Below are the code and all the weights of a small trained network. Each question names an input and a class and asks about switching units off, where a switched-off unit gives its printed mean instead of its output.

import numpy as np


def w(rows, s, z=0):
    codes = np.array(rows[::2]) - 128.0
    scale = np.full(codes.shape[1], s)
    scale[-1] = z or s
    return codes * scale


def f(y):
    return y / 2 * (1 + np.tanh(0.7978845608 * (y + 0.044715 * y**3)))


def log_softmax(a):
    a = a - a.max(-1, keepdims=True)
    return a - np.log(np.exp(a).sum(-1, keepdims=True))


def net(x, mask):
    res = np.array(x, float).reshape(1, 3) / 4 @ E
    y = f(res @ A[0][:, :-1].T + A[0][:, -1])
    res = res + np.where(mask, y, B[0][:, -1]) @ B[0][:, :-1]
    return log_softmax(res[-1] @ U[:, :-1].T + U[:, -1])


A, B = {}, {}
E = w([
[174,163,118,89,196,87,52,122,71,193,135,131],'x0',
[118,139,188,80,129,136,93,142,180,30,208,74],'x1',
[155,185,252,112,148,119,155,113,145,147,117,92],'x2',
],0.015)
A[0] = w([
[168,182,218,123,120,122,135,109,185,157,138,115,71],'n1',
[125,137,231,128,98,180,159,110,133,106,135,85,253],'n2',
[105,96,128,179,92,167,161,108,164,134,74,137,95],'n3',
[156,148,176,84,176,141,125,118,117,130,130,105,123],'n4',
[164,105,96,155,131,106,127,148,91,215,70,177,156],'n5',
[116,52,108,192,47,125,173,132,161,121,82,157,126],'n6',
[67,67,91,140,74,167,122,146,175,36,162,109,149],'n7',
[184,130,134,149,165,104,85,156,83,170,125,135,116],'n8',
[44,66,106,111,86,140,151,119,163,71,154,150,99],'n9',
[45,82,105,177,64,154,161,140,148,108,86,180,152],'n10',
[137,102,53,158,160,131,143,93,54,253,72,175,197],'n11',
[156,104,116,91,104,155,129,133,123,121,113,114,82],'n12',
[120,143,131,141,129,147,131,133,112,130,109,122,37],'n13',
[159,153,114,112,173,119,126,103,105,187,121,149,77],'n14',
],0.012,0.0046)
B[0] = w([
[143,150,108,117,158,80,159,140,149,114,62,123,180],'n1',
[114,186,159,176,140,84,159,125,140,132,106,145,191],'n2',
[121,154,170,101,101,119,133,119,74,151,142,106,170],'n3',
[156,132,131,127,144,79,134,128,161,106,121,126,168],'n4',
[127,160,61,90,128,153,98,129,137,192,68,124,211],'n5',
[144,177,138,142,53,145,148,110,90,150,115,88,195],'n6',
[135,88,116,154,116,189,133,169,163,68,129,137,204],'n7',
[121,78,116,115,171,125,97,109,131,145,147,133,176],'n8',
[106,90,132,143,110,157,107,153,138,91,162,167,184],'n9',
[143,118,161,129,50,118,169,121,68,129,169,111,200],'n10',
[108,116,8,108,128,178,130,83,115,179,46,147,252],'n11',
[144,106,124,139,117,110,129,117,127,129,131,158,128],'n12',
[141,143,121,158,130,115,132,91,116,147,121,179,126],'n13',
[112,97,108,104,155,162,100,124,155,126,135,141,171],'n14',
],0.014,0.029)
U = w([
[110,40,128,171,98,211,130,172,174,25,175,132,181],'0',
[191,74,129,34,193,57,12,121,72,106,236,72,192],'1',
[113,148,80,110,45,169,147,91,58,191,86,121,174],'2',
[107,114,69,71,254,158,52,84,142,208,85,164,40],'3',
[140,212,178,136,219,21,151,127,206,106,80,118,160],'4',
[114,174,218,184,82,143,175,135,103,112,158,110,5],'5',
],0.0086,0.0027)

Each question gives the input, the list of numbers given to net, and the class t.
The units are the neurons (one row each of A and B). Each row of codes is followed by its name. A weight is (code - 128) times the scale printed after its matrix; where a second scale follows, it is the last column's (A, B and U).
mask holds one flag per neuron, in row order. A switched-off neuron (its flag False) gives its mean, the last column of its row in B, instead of its output. The means were averaged over made-up inputs and are rounded, as every weight is.
A unit's drop is (log p(t) with every unit on - log p(t) with that unit switched off) / (log p(t) with every unit on - log p(t) with every unit switched off).
The circuit of an input: a set's keep is (log p(t) with only the set's units on - log p(t) with every unit switched off) / (log p(t) with every unit on - log p(t) with every unit switched off). Starting from the 12 units with the biggest drops (on a tie, the unit counted first), units are removed one at a time, each time the one whose removal leaves the highest keep (on an exact tie, the one counted first), for as long as the keep stays at least 0.8.
circuit, biggest first: the units of the circuit, biggest drop first
k most important neurons: the k neurons with the biggest drops, biggest first
drop of u: that unit's drop, to one decimal
input [6,5,-3], class 1: circuit, biggest first	(n11)
input [-1,0,-2], class 0: circuit, biggest first	(n11; n5)
input [-4,-2,0], class 5: circuit, biggest first	(n11; n5)
input [3,4,-1], class 1: 2 most important neurons	(n11; n2)
input [-6,1,-2], class 0: 2 most important neurons	(n7; n9)
input [5,8,-3], class 1: 2 most important neurons	(n11; n9)
input [0,-3,5], class 3: 2 most important neurons	(n10; n6)
input [7,1,5], class 4: 2 most important neurons	(n11; n4)
input [-6,-1,-2], class 5: 2 most important neurons	(n11; n6)
input [-7,-1,0], class 5: drop of n11	0.2
input [7,6,-6], class 1: drop of n11	0.7
input [-5,8,-3], class 0: drop of n10	0.0
